Here is a tiny trained network, its code and every weight. The questions are about switching its units off for an input and a class, where a switched-off unit gives its printed mean instead of its output.

import numpy as np


def w(rows, s, z=0):
    codes = np.array(rows[::2]) - 128.0
    scale = np.full(codes.shape[1], s)
    scale[-1] = z or s
    return codes * scale


def f(y):
    return np.maximum(y, 0)


def log_softmax(a):
    a = a - a.max(-1, keepdims=True)
    return a - np.log(np.exp(a).sum(-1, keepdims=True))


def net(x, mask):
    res = np.array(x, float).reshape(1, 7) / 4 @ E
    y = f(res @ A[0][:, :-1].T + A[0][:, -1])
    res = res + np.where(mask, y, B[0][:, -1]) @ B[0][:, :-1]
    return log_softmax(res[-1] @ U[:, :-1].T + U[:, -1])


A, B = {}, {}
E = w([
[77,89,215,80,70,117,87,38],'x0',
[131,188,252,188,139,92,194,161],'x1',
[149,47,170,72,152,173,138,218],'x2',
[22,88,128,198,177,104,59,185],'x3',
[128,128,128,128,127,127,128,128],'x4',
[63,167,138,152,155,253,154,94],'x5',
[54,194,116,48,114,106,153,185],'x6',
],0.0079)
A[0] = w([
[175,123,150,85,125,154,159,131,79],'n0',
[135,121,188,137,136,128,143,161,38],'n1',
[137,108,111,110,119,56,127,136,77],'n2',
[78,174,112,74,121,100,125,154,48],'n3',
[114,142,149,145,131,151,137,126,101],'n4',
[195,166,117,82,118,150,150,77,25],'n5',
[125,156,127,99,129,133,125,134,57],'n6',
[176,65,157,192,132,160,93,80,41],'n7',
[131,165,186,159,124,115,152,132,19],'n8',
[140,127,126,126,134,146,125,152,85],'n9',
[127,85,104,84,129,161,105,144,91],'n10',
[85,112,127,155,142,108,104,148,51],'n11',
[87,92,175,96,113,122,104,72,43],'n12',
[121,112,141,123,132,177,139,141,81],'n13',
[111,114,135,161,141,131,103,135,51],'n14',
[174,111,114,180,138,146,138,128,88],'n15',
[109,181,84,165,113,95,115,77,57],'n16',
[131,129,146,133,128,123,139,137,64],'n17',
[161,116,117,116,124,41,105,133,54],'n18',
[106,112,169,109,114,130,94,102,24],'n19',
[116,127,134,121,118,119,120,99,78],'n20',
[148,124,130,126,116,105,108,138,42],'n21',
[149,155,65,165,145,144,144,178,47],'n22',
[154,150,87,158,135,143,135,174,67],'n23',
[117,164,102,163,130,102,127,81,32],'n24',
[133,78,160,107,133,182,138,170,41],'n25',
[152,96,143,106,130,114,118,161,63],'n26',
[118,114,166,106,121,124,121,115,68],'n27',
[104,94,142,141,132,136,121,159,116],'n28',
[117,90,29,98,127,157,87,84,3],'n29',
[143,152,190,171,138,114,154,136,48],'n30',
[81,159,123,143,135,250,135,101,27],'n31',
[68,96,116,165,136,110,97,150,73],'n32',
[77,167,121,68,125,124,147,158,34],'n33',
[125,110,95,117,120,128,135,118,41],'n34',
[86,113,118,159,142,122,92,140,54],'n35',
],0.02,0.0047)
B[0] = w([
[180,156,119,133,71,187,150,126,208],'n0',
[90,178,124,127,133,126,57,131,208],'n1',
[175,86,134,175,145,69,120,122,217],'n2',
[40,44,129,154,106,179,136,122,202],'n3',
[141,119,122,148,116,84,112,129,167],'n4',
[197,148,128,125,11,168,187,139,230],'n5',
[105,104,142,131,110,138,145,130,149],'n6',
[21,14,126,155,116,177,157,124,251],'n7',
[81,175,121,113,84,99,55,126,214],'n8',
[138,146,127,111,159,147,137,102,156],'n9',
[89,187,131,138,151,147,53,135,213],'n10',
[176,150,116,119,68,149,157,118,200],'n11',
[117,157,137,41,186,84,215,143,232],'n12',
[173,116,122,157,161,125,103,135,174],'n13',
[137,132,128,122,79,157,149,133,172],'n14',
[59,64,135,120,133,148,170,130,198],'n15',
[168,171,129,151,228,233,75,138,212],'n16',
[111,151,118,135,127,127,110,122,150],'n17',
[180,65,121,169,142,41,110,127,241],'n18',
[122,160,119,78,170,104,186,113,190],'n19',
[123,133,119,105,169,127,150,146,160],'n20',
[142,118,136,156,133,89,129,128,160],'n21',
[107,153,143,48,173,79,209,134,232],'n22',
[115,149,120,58,170,102,175,109,210],'n23',
[174,147,132,132,196,218,86,124,187],'n24',
[166,158,134,149,222,200,88,123,219],'n25',
[177,124,128,160,187,145,94,127,198],'n26',
[139,153,109,92,163,121,163,128,178],'n27',
[169,143,119,136,106,186,131,119,196],'n28',
[47,207,133,122,75,74,39,130,252],'n29',
[77,181,127,124,89,83,59,137,231],'n30',
[216,48,125,186,139,3,112,127,241],'n31',
[187,144,130,128,40,146,166,136,231],'n32',
[44,38,130,148,123,169,148,118,204],'n33',
[112,156,146,122,112,111,113,130,153],'n34',
[168,142,135,130,57,154,153,128,200],'n35',
],0.029,0.011)
U = w([
[39,195,120,140,98,79,3,141,164],'0',
[185,142,103,145,28,182,157,136,51],'1',
[176,45,107,213,178,21,77,122,93],'2',
[80,144,119,33,218,87,192,129,61],'3',
[1,12,122,173,136,189,121,116,171],'4',
[153,155,123,176,236,221,40,131,253],'5',
],0.006,0.0021)

Each question gives the input, the list of numbers given to net, and the class t.
The units are the neurons (one row each of A and B). Each row of codes is followed by its name. A weight is (code - 128) times the scale printed after its matrix; where a second scale follows, it is the last column's (A, B and U).
mask holds one flag per neuron, in row order. A switched-off neuron (its flag False) gives its mean, the last column of its row in B, instead of its output. The means were averaged over made-up inputs and are rounded, as every weight is.
A unit's drop is (log p(t) with every unit on - log p(t) with that unit switched off) / (log p(t) with every unit on - log p(t) with every unit switched off).
The circuit of an input: a set's keep is (log p(t) with only the set's units on - log p(t) with every unit switched off) / (log p(t) with every unit on - log p(t) with every unit switched off). Starting from the 12 units with the biggest drops (on a tie, the unit counted first), units are removed one at a time, each time the one whose removal leaves the highest keep (on an exact tie, the one counted first), for as long as the keep stays at least 0.8.
circuit, biggest first: the units of the circuit, biggest drop first
k most important neurons: the k neurons with the biggest drops, biggest first
drop when u is switched off: that unit's drop, to one decimal
input [-8,-5,-1,7,4,5,-7], class 3: circuit, biggest first -> n22
input [2,1,4,5,4,5,-3], class 1: 2 most important neurons -> n18, n32
input [1,3,-6,4,-1,6,2], class 2: 4 most important neurons -> n31, n25, n4, n10
input [-8,8,8,3,-8,6,-6], class 0: 2 most important neurons -> n30, n1
input [-3,-8,8,1,-7,-5,-8], class 0: 2 most important neurons -> n29, n10
input [-3,-5,8,-6,7,2,-8], class 4: 2 most important neurons -> n7, n15
input [8,-1,-6,-4,8,-3,-7], class 3: 2 most important neurons -> n12, n19
input [-3,-1,7,2,1,6,-7], class 4: 3 most important neurons -> n7, n15, n18
input [3,-2,4,6,8,-7,7], class 2: 2 most important neurons -> n18, n2
input [-7,-3,-7,-2,-8,-3,0], class 3: 3 most important neurons -> n22, n23, n25
input [-4,7,1,-5,-5,7,7], class 0: 3 most important neurons -> n8, n30, n7
input [-4,-3,-6,1,-8,4,2], class 5: 2 most important neurons -> n16, n24
input [-6,-7,1,-1,3,-2,0], class 0: 3 most important neurons -> n29, n12, n10
input [-7,6,4,8,-6,6,6], class 1: circuit, biggest first -> n32
input [-6,-8,8,-2,-4,0,-8], class 0: 4 most important neurons -> n29, n10, n33, n3
input [5,-3,2,-2,0,5,-2], class 2: 2 most important neurons -> n31, n22
input [-5,7,-1,1,-5,-7,-7], class 0: 2 most important neurons -> n30, n31
input [-5,1,-7,1,-8,0,-5], class 5: drop when n24 is switched off -> 1.6
input [-7,-1,-1,1,-1,7,-6], class 2: drop when n31 is switched off -> 9.0
input [4,6,-6,-1,5,7,-8], class 4: circuit, biggest first -> n7
input [8,4,-1,6,3,6,1], class 3: drop when n12 is switched off -> 2.8
input [6,-5,0,-4,8,3,-4], class 3: drop when n9 is switched off -> 0.0
